27; 38; 109; 63; -114; 111; 104; -112  (104)
-90; 110; -107; 91; 110; -112; 48; 102  (62)
-85; 114; 82; 108; -110; 107; 109; -107  (52)
45; -70; 89; 13; -89; 61; 18; -83  (14)
90; -105; -103; -112; 112; -106; -104; 109  (98)
89; -109; -105; -105; 109; -110; -112; 109  (88)
-78; 105; 104; 104; -106; 106; 112; -112  (139)
86; -114; -105; -102; 116; -107; -116; 116  (66)
-78; 105; 104; 104; -108; 112; 109; -102  (115)
89; -109; -105; -105; 109; -110; -112; 106  (109)
step +1: 107	108
step -1: 91; 110; -112; 48	90; 109; -113; 47
step +1: 109	110

17; 29; 28; -28; -31 = (30)
59; 17; 75; 26; 1 = (76)
23; -26; -41; 27; -28 = (145)
16; 11; 8; -7; -16 = (124)
59; 17; 75; 26; 34 = (13)
16; 11; -6; -32; 9 = (97)
37; -26; -41; 27; -28 = (94)
step -1: 26	25
step +1: 27	28

-98; -45; 74; 58; -80; -27 : (137)
-20; -2; -24; 26; 100; 47 : (141)
-72; 81; 33; 84; 91; -12 : (10)
-20; -2; -24; 26; 100; 59 : (87)
93; -23; -69; -114; -77; -63 : (25)
-72; 9; 33; 84; 91; -12 : (51)
step +1: 100	101
step -1: 93	92
step +1: 81; 33; 84	82; 34; 85

-1; -34; -27; -78; 75; -14; 12; 28; 55; 26; -23; -69; 28; -44; 12; 90; 103; 73 = (6)
-40; -7; 31; 1; -8; -3; 51; 20; 22; 31; 42; 0; 42; -19; -17; 3; 15; 31 = (45)
-40; -7; 31; 1; -8; -3; 51; 20; 22; 31; 42; 20; 50; -6; 5; 29; 5; 25 = (100)
30; 0; -27; 60; -48; -28; 6; 40; 48; -24; -25; -52; -20; 25; -34; -9; 31; 26 = (16)
step +1: 31; 1	32; 2
step +1: -7	-6
step +1: -27; -78; 75	-26; -77; 76
step -1: -20	-21
step -1: 0; -27; 60	-1; -28; 59
step -1: -40; -7	-41; -8
step +1: -27	-26

99; -45; 38; 31; -41; -38; -6; -60 -> (96)
99; -45; 38; 31; -41; -38; -6; 107 -> (15)
-52; -45; 38; 31; -41; -38; -6; 107 -> (68)
101; 93; 9; 15; 88; 85; 54; -61 -> (53)
-52; -45; 35; 29; -40; -37; -8; 101 -> (107)
step +1: -41; -38	-40; -37
step +1: 31; -41; -38; -6	32; -40; -37; -5

2; -8; 60; 39; -10; -6; -22; -20; 58; 1; 36; -7; 84; -42; -38; 38; -60; 34; -1; 12; 26; 31; 16; -8; 58; 46; -23; -61; -36; -17; -19; -25; -22; -52; -9; 31; -49; -30; -36; -53; -5; -25; -25; 3; -44; -29; -33; -40; -10; 3; -7; -21; -68; -17; -24; 45; 24 = (112)
14; 11; 43; 51; -33; 27; -21; -4; 43; 37; 33; -3; 35; -44; -60; 34; -44; 28; 4; 11; 45; 6; 20; 11; 38; 57; 17; -70; -74; 16; -5; -26; -14; -49; 14; 17; -65; 14; -89; -51; -2; -17; -29; -18; -41; -30; -9; -24; -25; 16; -44; 38; -93; 3; -31; 51; 40 = (24)
24; 27; 37; 52; -41; 42; -31; 4; 21; 60; 28; -1; 2; -41; -72; 27; -32; 20; 14; 10; 45; -15; 24; 14; 28; 49; 32; -61; -78; 28; 1; -31; -16; -38; 10; 9; -60; 44; -93; -43; -13; -2; -25; -24; -34; -23; 8; -19; -32; 26; -54; 55; -90; 16; -37; 48; 40 = (103)
step +1: 45; -15; 24	46; -14; 25
step -1: -72	-73
step -1: 2; -8; 60; 39	1; -9; 59; 38
step -1: -17	-18
step -1: -30; -9	-31; -10
step -1: 16	15

-7; -6; -13; 48; -37; 19; 39; -35; 54; -12; -26; 48; -38; -4; 53; -5; 50; 58; -17; -29; 48 = (89)
-7; -6; -13; 48; -37; 39; 39; -35; 54; -20; -26; 48; -38; -4; 53; -5; 50; 58; -17; -29; 48 = (32)
-104; -115; -102; 94; -11; 91; 91; -57; 98; -59; -47; 94; -31; 82; 105; 94; 105; 100; -68; -51; 95 = (114)
step -1: -59	-60
step -1: 53; -5; 50; 58	52; -6; 49; 57
step +1: -17	-16
step +1: 82; 105; 94; 105	83; 106; 95; 106
step -1: 54	53
step -1: -12; -26	-13; -27
step -1: -38; -4; 53	-39; -5; 52

-33; 30; 37; 76; -46; 54; 25; -46; 1; 77; 23; 8; 0; 40  (70)
-32; 51; 42; 88; -49; 72; 35; -47; 16; 82; 37; 24; 4; 60  (8)
20; 14; -15; -27; 21; -4; -1; 24; 21; -38; 8; 19; 6; 6  (54)
28; -13; -10; -31; 36; -23; -5; 36; 5; -30; -6; 1; 10; -17  (111)
step -1: 16; 82	15; 81
step +1: 37	38
step +1: 10	11
step +1: 25; -46; 1	26; -45; 2
step -1: 30	29

-48; 45; 54; -14; 58; 0; 17  (118)
25; -57; 77; -14; -29; -32; 10  (50)
25; -57; 31; -14; -29; -32; 10  (20)
54; -36; 31; -14; -113; -18; 19  (129)
step -1: -57	-58
step -1: 25	24

-28; -84; -13; -25; -1 -> (116)
7; -2; -27; 31; 22 -> (9)
-26; -63; -22; -22; 16 -> (102)
-11; -51; -22; 24; 28 -> (143)
-3; -26; -2; -47; 0 -> (144)
-2; -13; 10; -56; -6 -> (27)
-26; -63; -22; 9; 4 -> (122)
step +1: -22	-21
step +1: -28	-27
step -1: 10; -56	9; -57
step -1: -2; -27; 31	-3; -28; 30
step -1: -13; 10	-14; 9

-68; 72; 97; -23 : (150)
19; -1; 99; 52 : (75)
68; 74; -71; -18 : (11)
91; 82; 56; 65 : (174)
19; -1; 99; 69 : (82)
-73; -53; -83; 23 : (187)
-11; 101; 96; 39 : (57)
-7; -84; -101; -51 : (126)
-45; -11; 41; 88 : (39)
36; -70; 74; -3 : (21)
step +1: -7; -84	-6; -83
step -1: 19; -1; 99	18; -2; 98
step -1: 36; -70; 74	35; -71; 73
step -1: 101	100
step +1: -68; 72; 97	-67; 73; 98
step +1: 91	92
step +1: -1; 99	0; 100

59; -50; -101; 18; 25; 42; -73; -22 -> (90)
24; 9; 0; 100; -18; -22; 99; -92 -> (19)
-74; 35; 16; -98; -48; 57; -50; 104 -> (93)
-109; -36; -104; -16; -30; -31; -4; -35 -> (2)
-72; 66; 67; 46; -21; -19; -62; 1 -> (146)
-8; -24; -92; 14; -86; -60; -6; -80 -> (128)
-28; 75; 86; -56; -52; -97; -95; -102 -> (140)
26; -78; -14; 93; -86; -75; -17; 50 -> (83)
-8; 107; 40; 99; 26; -103; 0; -107 -> (123)
-72; 66; 67; 46; -21; -19; 89; 85 -> (151)
step +1: -16; -30	-15; -29
step +1: 14; -86	15; -85
step +1: 67	68

-3; 51; 19; -5; 14; -19; -13; -7 : (194)
-10; 13; -6; 9; 21; 29; -7; -5 : (105)
-14; 93; 41; 35; 14; 4; -43; -45 : (204)
12; -8; -14; -11; 28; -22; 31; 14 : (173)
-49; 83; -4; -17; 63; 10; -29; -6 : (203)
-42; 14; 47; -35; 48; 34; -83; -31 : (28)
-46; -12; 25; -83; 95; -10; -52; -3 : (64)
-3; 51; -22; -5; 14; -19; -13; -7 : (37)
-16; -56; 7; -77; 54; 1; -22; 22 : (56)
-60; -100; 28; -96; 32; -7; -76; -9 : (106)
9; -5; -24; 26; -56; -21; 31; 8 : (158)
step +1: 83	84
step -1: 13; -6	12; -7
step -1: -35	-36
step +1: -49; 83; -4	-48; 84; -3
step +1: -24; 26; -56	-23; 27; -55

15; -89; -21; -1; 23 -> (58)
-44; -16; -74; -34; -15 -> (29)
-36; -30; -70; -42; -20 -> (46)
-17; -68; -59; 5; 27 -> (67)
step +1: -42	-41
step +1: 15; -89; -21	16; -88; -20
step -1: -36; -30; -70; -42	-37; -31; -71; -43
step +1: -36; -30; -70	-35; -29; -69
step +1: -36; -30	-35; -29
step +1: -74; -34	-73; -33
step +1: -74	-73

-64; 41; 31; -75; 27; -39 -> (74)
25; -59; -24; 81; -20; 61 -> (161)
-68; 46; -63; -1; -85; 6 -> (166)
44; 7; 34; 47; -81; -11 -> (113)
-42; -81; 43; -53; -68; -67 -> (12)
-24; -52; 45; 22; -13; 24 -> (156)
5; 41; 3; -31; 62; -11 -> (148)
-68; 46; -63; -1; -18; -12 -> (35)
-66; 47; -52; 31; -35; -59 -> (120)
40; -84; -43; -65; -28; -27 -> (170)
40; -84; -43; -65; -39; -27 -> (78)
step -1: -68; 46	-69; 45
step -1: 40; -84; -43	39; -85; -44
step -1: -52	-53
step +1: -63	-62
step -1: -39	-40
step +1: 31; -35	32; -34
step +1: -1	0

-64; -2; -88; 76; 34 : (5)
-18; 11; -102; 51; 20 : (34)
83; 89; -26; -56; -5 : (18)
30; 30; 18; 99; 53 : (131)
step +1: 30; 18; 99	31; 19; 100
step +1: 11	12
step +1: 51	52
step -1: 18	17
step +1: 89	90
step -1: 83; 89; -26; -56	82; 88; -27; -57
step +1: 18	19

-33; -37; -18; 12; -13; -25; -5; -44; -38; 36; 22; 47; -5; 15; -10; -9; 41; 0; -1; 9; -42; 38; -1; 35; -1  (84)
57; 30; 18; -45; 32; 36; 3; 77; 67; -12; -50; -74; -19; -8; -4; 41; -69; -2; -1; -42; 74; -52; 7; -47; 0  (26)
57; 30; 18; -45; 32; 36; 3; 77; 67; -12; -50; -74; -19; -8; -4; 41; -69; -2; -1; -42; 74; -52; 7; -58; 3  (73)
-21; 12; 3; 34; -16; -12; 55; -28; -27; -30; 28; 22; 29; -10; 14; -32; 25; -3; -1; 32; -31; 10; -9; 9; 4  (86)
-21; 12; 3; 34; -16; 38; 55; -28; -27; -30; 28; 22; 29; -10; 14; -32; 25; -3; -1; 32; -31; 10; -9; 9; 4  (49)
step -1: -1	-2
step -1: -12; -50	-13; -51
step +1: -32; 25; -3; -1	-31; 26; -2; 0
step +1: 7	8

-24; 11; 59; 43; 71 : (80)
28; -39; 67; 38; 23 : (191)
41; -45; 62; -37; -62 : (55)
41; -45; 62; -37; 23 : (48)
42; 11; 81; 13; -16 : (180)
-17; 2; -10; 41; 99 : (176)
46; -29; 0; -9; 28 : (200)
-20; 74; 16; -30; 23 : (147)
53; 14; -26; -40; -51 : (195)
44; -16; -78; -12; 32 : (125)
-24; 32; 59; 43; 71 : (110)
step +1: -78; -12	-77; -11
step -1: -29	-30

-65; 30; -10; -61; 5; 17; -22; -95; 40; 51 : (81)
-87; 40; -44; -40; -24; -9; -16; -87; -24; -56 : (77)
-77; 65; 10; 22; -24; 6; -34; -86; 3; 26 : (149)
-28; 11; 25; 12; 19; 26; -41; -56; 14; -1 : (17)
-87; 40; -44; -40; -24; -63; 10; -50; -47; -28 : (3)
step -1: -44	-45
step -1: 3	2
step -1: -61; 5; 17	-62; 4; 16
step +1: -77; 65; 10	-76; 66; 11
step -1: 11; 25	10; 24
step +1: -22; -95; 40	-21; -94; 41

-9; -61; 9; 22  (136)
47; -62; -111; 9  (117)
-63; -42; 71; 53  (71)
-32; 61; -60; -98  (36)
-1; -30; -11; 29  (41)
step +1: -9; -61; 9	-8; -60; 10
step -1: 61; -60	60; -61
step +1: 61; -60	62; -59
step +1: -61	-60
step +1: -42	-41

13; 26; 4; -15; -52; -2; 2; -3; 5; -5; -17; -3; 41; 26; -19; -24; -6; -29; 41; -53; 31; 6; 11; 26; -23; -39; -90; 29; -7; 8; -25; -38; 2; -52; 41; 38; -58; 17; -24; -9; 10; 5; 47  (23)
-3; 18; 5; -4; 36; 25; 44; 36; -6; -12; 47; 5; -41; -25; 2; 83; 8; -37; -25; 8; 26; -10; 13; 65; 14; 32; 29; 46; 7; 14; 34; -11; 34; 44; 33; 29; 36; -50; -5; -5; 23; -28; 18  (59)
25; -16; -31; -15; 34; -25; -20; -8; -9; 31; 20; 1; 45; 34; 57; -7; -8; 44; -19; 41; 26; 40; 11; -90; 70; -28; -22; -23; -36; -6; 14; 22; 18; -6; -5; -3; 23; -40; -47; 1; 9; 6; 15  (85)
-52; 62; 25; -56; -1; -35; -32; 48; 30; 16; -2; 13; 6; 31; -30; 8; 8; 28; 15; -7; 31; -19; 72; 49; -21; 12; 1; -17; 6; 43; -48; -23; -45; 5; -3; 14; -39; -32; -25; 7; 20; 35; 17  (43)
step +1: 15	16
step +1: 25; -56	26; -55
step -1: -32; -25; 7; 20	-33; -26; 6; 19
step +1: 57; -7	58; -6

